Here is a tiny trained network, its code and every weight. The questions are about switching its units off for an input and a class, where a switched-off unit gives its printed mean instead of its output.

import numpy as np


def w(rows, s, z=0):
    codes = np.array(rows[::2]) - 128.0
    scale = np.full(codes.shape[1], s)
    scale[-1] = z or s
    return codes * scale


def norm(h):
    return h / np.sqrt((h * h).mean(-1, keepdims=True) + 1e-5)


def f(y):
    return y / 2 * (1 + np.tanh(0.7978845608 * (y + 0.044715 * y**3)))


def log_softmax(a):
    a = a - a.max(-1, keepdims=True)
    return a - np.log(np.exp(a).sum(-1, keepdims=True))


def net(x, mask):
    res = np.array(x, float).reshape(1, 5) / 4 @ E
    u = 0
    for l in range(4):
        y = f(norm(res) @ A[l][:, :-1].T + A[l][:, -1])
        res = res + np.where(mask[u : u + 7], y, B[l][:, -1]) @ B[l][:, :-1]
        u += 7
    return log_softmax(norm(res)[-1] @ U[:, :-1].T + U[:, -1])


A, B = {}, {}
E = w([
[189,163,82,104,100,139,172],'x0',
[114,197,132,120,62,96,124],'x1',
[103,98,132,254,210,131,139],'x2',
[88,76,76,105,150,179,154],'x3',
[159,111,111,75,122,198,139],'x4',
],0.00041)
A[0] = w([
[127,130,130,131,127,131,128,126],'L0N0',
[131,218,147,108,26,64,82,126],'L0N1',
[131,126,113,125,130,119,120,118],'L0N2',
[103,78,150,143,164,150,96,254],'L0N3',
[141,163,216,254,164,76,127,19],'L0N4',
[130,123,122,124,127,120,130,117],'L0N5',
[130,127,116,124,131,121,122,122],'L0N6',
],0.0016,0.00062)
B[0] = w([
[132,135,117,128,128,121,119,127],'L0N0',
[211,201,143,121,168,66,254,255],'L0N1',
[121,114,145,133,140,144,145,121],'L0N2',
[156,231,134,111,65,56,112,230],'L0N3',
[44,44,82,123,130,190,37,193],'L0N4',
[120,116,144,133,138,143,143,121],'L0N5',
[121,116,143,132,135,140,143,124],'L0N6',
],0.00093,0.0005)
A[1] = w([
[156,134,73,5,95,194,201,110],'L1N0',
[136,125,94,135,122,113,124,54],'L1N1',
[148,118,94,153,111,100,134,32],'L1N2',
[70,9,88,173,249,236,145,195],'L1N3',
[106,128,179,114,143,150,117,255],'L1N4',
[128,130,123,126,132,127,122,129],'L1N5',
[124,134,131,130,117,138,104,151],'L1N6',
],0.0012,0.00071)
B[1] = w([
[8,162,87,208,88,125,31,192],'L1N0',
[124,78,148,162,173,142,154,87],'L1N1',
[128,61,141,169,204,152,161,77],'L1N2',
[179,254,153,93,89,41,137,253],'L1N3',
[143,201,102,68,27,101,92,208],'L1N4',
[127,125,134,128,129,130,131,129],'L1N5',
[119,122,139,116,105,112,129,141],'L1N6',
],0.00082,0.00058)
A[2] = w([
[83,94,214,251,202,47,90,91],'L2N0',
[129,40,82,175,224,177,168,149],'L2N1',
[189,133,84,178,169,168,184,172],'L2N2',
[59,124,156,166,139,105,113,41],'L2N3',
[201,89,177,68,113,181,50,235],'L2N4',
[213,96,165,70,114,185,68,250],'L2N5',
[62,130,139,129,108,118,99,1],'L2N6',
],0.0016,0.00068)
B[2] = w([
[94,190,13,184,43,246,51,253],'L2N0',
[186,227,193,96,31,57,142,90],'L2N1',
[122,152,189,78,90,70,75,173],'L2N2',
[177,134,86,72,115,168,156,91],'L2N3',
[129,97,170,229,214,108,94,212],'L2N4',
[111,103,168,228,194,108,85,225],'L2N5',
[160,113,90,61,129,149,190,68],'L2N6',
],0.0012,0.00053)
A[3] = w([
[68,151,137,163,142,67,103,205],'L3N0',
[248,208,164,149,101,53,164,142],'L3N1',
[163,102,168,215,189,117,52,152],'L3N2',
[42,151,123,176,77,67,162,2],'L3N3',
[158,148,162,104,149,160,75,223],'L3N4',
[52,148,140,167,149,90,101,216],'L3N5',
[79,172,41,89,16,157,246,76],'L3N6',
],0.0015,0.00092)
B[3] = w([
[168,133,95,78,97,177,169,226],'L3N0',
[139,148,202,42,77,61,228,254],'L3N1',
[182,194,120,154,62,160,156,199],'L3N2',
[239,114,158,97,161,187,82,102],'L3N3',
[105,150,104,142,94,99,212,202],'L3N4',
[176,137,80,68,92,168,171,228],'L3N5',
[186,177,152,246,115,158,78,173],'L3N6',
],0.0012,0.00078)
U = w([
[103,188,30,231,68,229,48,180],'0',
[181,32,224,209,229,130,79,2],'1',
[197,187,206,67,76,25,233,179],'2',
[31,3,80,32,198,143,108,90],'3',
],0.0056,0.0037)

Each question gives the input, the list of numbers given to net, and the class t.
The units are the neurons (one row each of A and B). Each row of codes is followed by its name. A weight is (code - 128) times the scale printed after its matrix; where a second scale follows, it is the last column's (A, B and U).
mask holds one flag per neuron, layer by layer. A switched-off neuron (its flag False) gives its mean, the last column of its row in B, instead of its output. The means were averaged over made-up inputs and are rounded, as every weight is.
A unit's drop is (log p(t) with every unit on - log p(t) with that unit switched off) / (log p(t) with every unit on - log p(t) with every unit switched off).
The circuit of an input: a set's keep is (log p(t) with only the set's units on - log p(t) with every unit switched off) / (log p(t) with every unit on - log p(t) with every unit switched off). Starting from the 12 units with the biggest drops (on a tie, the unit counted first), units are removed one at a time, each time the one whose removal leaves the highest keep (on an exact tie, the one counted first), for as long as the keep stays at least 0.8.
units of the circuit, in order: the units of the circuit, biggest drop first
most important unit: the unit with the biggest drop
top k neurons: the k neurons with the biggest drops, biggest first
k most important neurons of layer l: the k neurons of layer l with the biggest drops, biggest first
drop of u: that unit's drop, to one decimal
input [-2,-3,7,0,-5], class 0: most important unit => L2N0
input [5,-1,7,-2,2], class 2: top 3 neurons => (L1N0 L2N1 L3N1)
input [6,5,4,7,-2], class 2: top 4 neurons => (L2N0 L2N1 L2N2 L0N4)
input [-1,-1,0,-5,8], class 1: units of the circuit, in order => (L2N4 L2N5)
input [0,2,1,-5,-5], class 0: units of the circuit, in order => (L2N0 L0N4)
input [-6,-1,-4,-1,4], class 3: units of the circuit, in order => (L2N1 L2N0 L3N1)
input [-1,-7,7,6,5], class 2: units of the circuit, in order => (L2N1 L1N3)
input [1,-3,-5,0,1], class 3: units of the circuit, in order => (L2N1 L2N0 L1N0 L3N1)
input [3,-1,6,4,-1], class 2: top 2 neurons => (L2N1 L1N0)
input [7,2,4,6,1], class 2: top 2 neurons => (L2N0 L2N1)
input [-6,-7,-5,-7,3], class 1: 3 most important neurons of layer 2 => (L2N4 L2N5 L2N1)
input [-3,-2,-8,6,-8], class 3: 2 most important neurons of layer 2 => (L2N0 L2N1)
input [2,-8,8,0,7], class 2: top 2 neurons => (L2N1 L1N3)
input [-5,-2,1,-4,4], class 0: most important unit => L3N2
input [-2,-7,8,6,-6], class 0: 2 most important neurons of layer 2 => (L2N0 L2N1)
input [1,1,0,1,-6], class 0: drop of L2N0 => 0.3
input [-2,-7,2,-6,1], class 0: drop of L2N0 => 0.3
input [6,-8,6,4,5], class 2: drop of L2N1 => 0.3
input [7,-4,2,7,-8], class 2: drop of L2N1 => 0.4
